Here is a tiny trained network, its code and every weight. The questions are about switching its units off for an input and a class, where a switched-off unit gives its printed mean instead of its output.

import numpy as np


def w(rows, s, z=0):
    codes = np.array(rows[::2]) - 128.0
    scale = np.full(codes.shape[1], s)
    scale[-1] = z or s
    return codes * scale


def f(y):
    return y / 2 * (1 + np.tanh(0.7978845608 * (y + 0.044715 * y**3)))


def log_softmax(a):
    a = a - a.max(-1, keepdims=True)
    return a - np.log(np.exp(a).sum(-1, keepdims=True))


def net(x, mask):
    res = np.array(x, float).reshape(1, 5) / 4 @ E
    y = f(res @ A[0][:, :-1].T + A[0][:, -1])
    res = res + np.where(mask, y, B[0][:, -1]) @ B[0][:, :-1]
    return log_softmax(res[-1] @ U[:, :-1].T + U[:, -1])


A, B = {}, {}
E = w([
[2,35,163,202,115,188,184,108,81],'x0',
[113,152,53,187,67,179,192,168,127],'x1',
[95,154,171,98,155,88,160,124,124],'x2',
[171,146,120,227,183,116,182,73,144],'x3',
[145,115,139,163,102,39,93,211,97],'x4',
],0.0099)
A[0] = w([
[218,166,111,227,129,137,167,135,124,253],'n0',
[98,150,129,105,132,164,144,133,136,139],'n1',
[161,144,107,95,154,125,138,90,139,106],'n2',
[159,111,99,141,105,154,126,165,136,166],'n3',
[102,190,97,171,125,234,237,102,138,104],'n4',
[157,148,106,102,113,164,111,144,129,95],'n5',
[90,134,142,24,141,98,125,140,119,176],'n6',
[108,80,125,131,135,151,122,107,142,87],'n7',
[169,112,120,158,92,151,83,130,125,163],'n8',
[87,119,116,151,146,140,119,119,160,142],'n9',
[127,176,89,64,84,130,128,224,128,114],'n10',
[254,188,129,59,170,180,104,24,145,145],'n11',
[41,99,169,45,142,111,90,101,126,72],'n12',
[142,99,104,141,153,99,171,94,131,68],'n13',
[6,101,144,109,136,252,173,55,134,120],'n14',
[94,136,138,132,163,101,142,137,116,183],'n15',
[118,111,105,129,152,137,101,121,107,79],'n16',
[13,105,148,113,144,244,161,59,122,173],'n17',
[248,174,137,54,158,152,134,37,135,184],'n18',
[159,158,153,126,146,128,145,97,124,206],'n19',
[185,92,133,173,124,124,87,122,149,136],'n20',
[127,125,101,140,111,192,174,108,119,121],'n21',
[123,179,141,113,109,120,109,175,112,219],'n22',
[67,95,153,102,130,56,83,131,126,111],'n23',
],0.013,0.0031)
B[0] = w([
[112,147,99,114,51,161,92,206,184,202],'n0',
[132,120,151,145,126,160,127,138,108,147],'n1',
[97,128,100,113,132,75,116,108,178,155],'n2',
[112,131,118,102,141,155,112,145,156,153],'n3',
[96,221,204,225,85,148,147,159,70,222],'n4',
[148,98,112,115,128,96,140,132,143,147],'n5',
[119,112,89,135,81,131,116,165,179,187],'n6',
[121,158,123,123,163,123,148,135,111,152],'n7',
[150,124,112,95,129,183,157,135,116,151],'n8',
[181,171,153,130,133,161,128,114,122,148],'n9',
[97,111,50,67,136,154,86,164,202,189],'n10',
[195,55,82,44,109,52,130,125,188,221],'n11',
[156,86,88,96,128,55,114,132,169,194],'n12',
[86,164,122,135,102,112,102,135,118,144],'n13',
[49,127,125,120,251,192,131,99,68,254],'n14',
[230,134,137,146,93,144,131,117,122,149],'n15',
[119,126,131,151,155,126,136,136,136,129],'n16',
[159,85,112,72,219,210,141,111,91,249],'n17',
[183,35,79,87,98,73,102,106,179,214],'n18',
[174,98,125,140,77,126,147,150,121,155],'n19',
[133,121,125,117,145,180,169,122,107,155],'n20',
[95,166,148,177,112,127,107,165,121,175],'n21',
[180,86,99,121,83,189,129,135,157,167],'n22',
[215,128,157,142,120,122,164,73,108,182],'n23',
],0.017,0.019)
U = w([
[115,206,224,236,67,100,185,125,82,50],'0',
[22,163,148,152,163,23,119,80,122,4],'1',
[143,73,125,113,186,103,197,33,73,102],'2',
[158,99,50,128,50,72,118,148,214,235],'3',
[44,168,117,164,155,254,169,143,49,79],'4',
],0.0077,0.0022)

Each question gives the input, the list of numbers given to net, and the class t.
The units are the neurons (one row each of A and B). Each row of codes is followed by its name. A weight is (code - 128) times the scale printed after its matrix; where a second scale follows, it is the last column's (A, B and U).
mask holds one flag per neuron, in row order. A switched-off neuron (its flag False) gives its mean, the last column of its row in B, instead of its output. The means were averaged over made-up inputs and are rounded, as every weight is.
A unit's drop is (log p(t) with every unit on - log p(t) with that unit switched off) / (log p(t) with every unit on - log p(t) with every unit switched off).
The circuit of an input: a set's keep is (log p(t) with only the set's units on - log p(t) with every unit switched off) / (log p(t) with every unit on - log p(t) with every unit switched off). Starting from the 12 units with the biggest drops (on a tie, the unit counted first), units are removed one at a time, each time the one whose removal leaves the highest keep (on an exact tie, the one counted first), for as long as the keep stays at least 0.8.
units of the circuit, in order: the units of the circuit, biggest drop first
top k neurons: the k neurons with the biggest drops, biggest first
drop of u: that unit's drop, to one decimal
input [5,-3,-3,-2,0], class 2: units of the circuit, in order => [n0]
input [-1,3,5,7,-4], class 0: units of the circuit, in order => [n4 n10]
input [2,7,-2,3,6], class 0: top 3 neurons => [n14 n17 n11]
input [3,-2,0,-7,-6], class 4: top 3 neurons => [n11 n14 n18]
input [-1,3,-4,5,2], class 4: top 2 neurons => [n11 n18]
input [0,5,-5,2,1], class 0: top 4 neurons => [n14 n17 n4 n10]
input [5,-3,0,2,6], class 2: top 4 neurons => [n4 n0 n21 n6]
input [4,-8,-7,4,7], class 0: top 3 neurons => [n17 n14 n11]
input [8,-3,-8,-8,2], class 2: top 4 neurons => [n12 n4 n23 n0]
input [1,-8,-8,8,-7], class 3: top 2 neurons => [n11 n18]
input [-1,5,-5,5,1], class 0: top 2 neurons => [n14 n17]
input [6,-3,4,-7,-2], class 2: top 2 neurons => [n12 n4]
input [-3,8,-7,1,-7], class 4: drop of n4 => 3.0
input [6,-8,-7,8,-1], class 4: drop of n2 => 0.0
input [5,2,8,-5,-2], class 4: drop of n11 => 0.1
